Below are the code and all the weights of a small trained network. Each question names an input and a class and asks about switching units off, where a switched-off unit gives its printed mean instead of its output.

import numpy as np


def w(rows, s, z=0):
    codes = np.array(rows[::2]) - 128.0
    scale = np.full(codes.shape[1], s)
    scale[-1] = z or s
    return codes * scale


def f(y):
    return y / 2 * (1 + np.tanh(0.7978845608 * (y + 0.044715 * y**3)))


def log_softmax(a):
    a = a - a.max(-1, keepdims=True)
    return a - np.log(np.exp(a).sum(-1, keepdims=True))


def net(x, mask):
    res = np.array(x, float).reshape(1, 6) / 4 @ E
    y = f(res @ A[0][:, :-1].T + A[0][:, -1])
    res = res + np.where(mask, y, B[0][:, -1]) @ B[0][:, :-1]
    return log_softmax(res[-1] @ U[:, :-1].T + U[:, -1])


A, B = {}, {}
E = w([
[141,131,89,129,217,196],'x0',
[18,45,184,69,177,69],'x1',
[169,95,120,96,1,222],'x2',
[125,135,244,153,216,149],'x3',
[18,77,48,25,89,165],'x4',
[163,251,69,94,181,26],'x5',
],0.0087)
A[0] = w([
[111,113,154,185,159,164,89],'N1',
[184,138,83,141,98,200,207],'N2',
[204,146,87,131,134,80,196],'N3',
[78,83,223,186,140,74,253],'N4',
[155,103,102,87,98,228,139],'N5',
[210,184,94,134,110,80,125],'N6',
[103,98,108,10,141,195,144],'N7',
[29,180,90,44,141,114,159],'N8',
[120,182,158,108,167,162,167],'N9',
],0.012,0.0048)
B[0] = w([
[66,188,71,141,203,127,153],'N1',
[147,165,223,205,138,137,218],'N2',
[159,182,191,114,222,22,197],'N3',
[189,168,59,55,196,163,237],'N4',
[32,30,253,210,77,92,224],'N5',
[166,214,95,215,191,141,204],'N6',
[106,30,159,113,220,3,236],'N7',
[190,1,36,93,105,37,247],'N8',
[148,105,73,4,150,97,157],'N9',
],0.0083,0.014)
U = w([
[140,62,86,24,96,99,172],'0',
[72,111,162,196,136,133,33],'1',
[158,156,184,219,12,200,131],'2',
[187,248,105,104,192,109,254],'3',
[121,162,142,85,118,237,36],'4',
],0.012,0.0034)

Each question gives the input, the list of numbers given to net, and the class t.
The units are the neurons (one row each of A and B). Each row of codes is followed by its name. A weight is (code - 128) times the scale printed after its matrix; where a second scale follows, it is the last column's (A, B and U).
mask holds one flag per neuron, in row order. A switched-off neuron (its flag False) gives its mean, the last column of its row in B, instead of its output. The means were averaged over made-up inputs and are rounded, as every weight is.
A unit's drop is (log p(t) with every unit on - log p(t) with that unit switched off) / (log p(t) with every unit on - log p(t) with every unit switched off).
The circuit of an input: a set's keep is (log p(t) with only the set's units on - log p(t) with every unit switched off) / (log p(t) with every unit on - log p(t) with every unit switched off). Starting from all 9 units, units are removed one at a time, each time the one whose removal leaves the highest keep (on an exact tie, the one counted first), for as long as the keep stays at least 0.8.
units of the circuit, in order: the units of the circuit, biggest drop first
most important unit: the unit with the biggest drop
k most important neurons: the k neurons with the biggest drops, biggest first
drop when u is switched off: that unit's drop, to one decimal
input [4,-6,8,-3,6,-1], class 1: most important unit : N7
input [-1,-4,-1,5,-3,-7], class 3: 3 most important neurons : N4; N1; N5
input [-2,-6,-7,-3,8,-7], class 1: 3 most important neurons : N4; N5; N9
input [3,-8,-2,6,2,-5], class 2: units of the circuit, in order : N7; N3
input [4,-5,-3,-5,-8,-7], class 2: 2 most important neurons : N4; N7
input [0,8,-2,-5,-6,-8], class 3: 3 most important neurons : N4; N8; N5
input [7,-8,6,6,-6,-1], class 2: 2 most important neurons : N5; N2
input [4,-1,6,5,3,3], class 1: 3 most important neurons : N8; N5; N4
input [-2,0,8,2,1,-6], class 1: 2 most important neurons : N7; N5
input [2,7,7,6,-5,-2], class 3: 2 most important neurons : N8; N4
input [7,-8,8,5,5,1], class 1: 2 most important neurons : N7; N5
input [5,8,-6,8,0,8], class 0: drop when N4 is switched off : 0.0
input [4,2,-6,-1,-2,-5], class 3: drop when N8 is switched off : 0.1
input [-4,-6,0,-8,6,-3], class 2: units of the circuit, in order : N2
input [3,7,-3,6,1,4], class 0: drop when N8 is switched off : 0.2
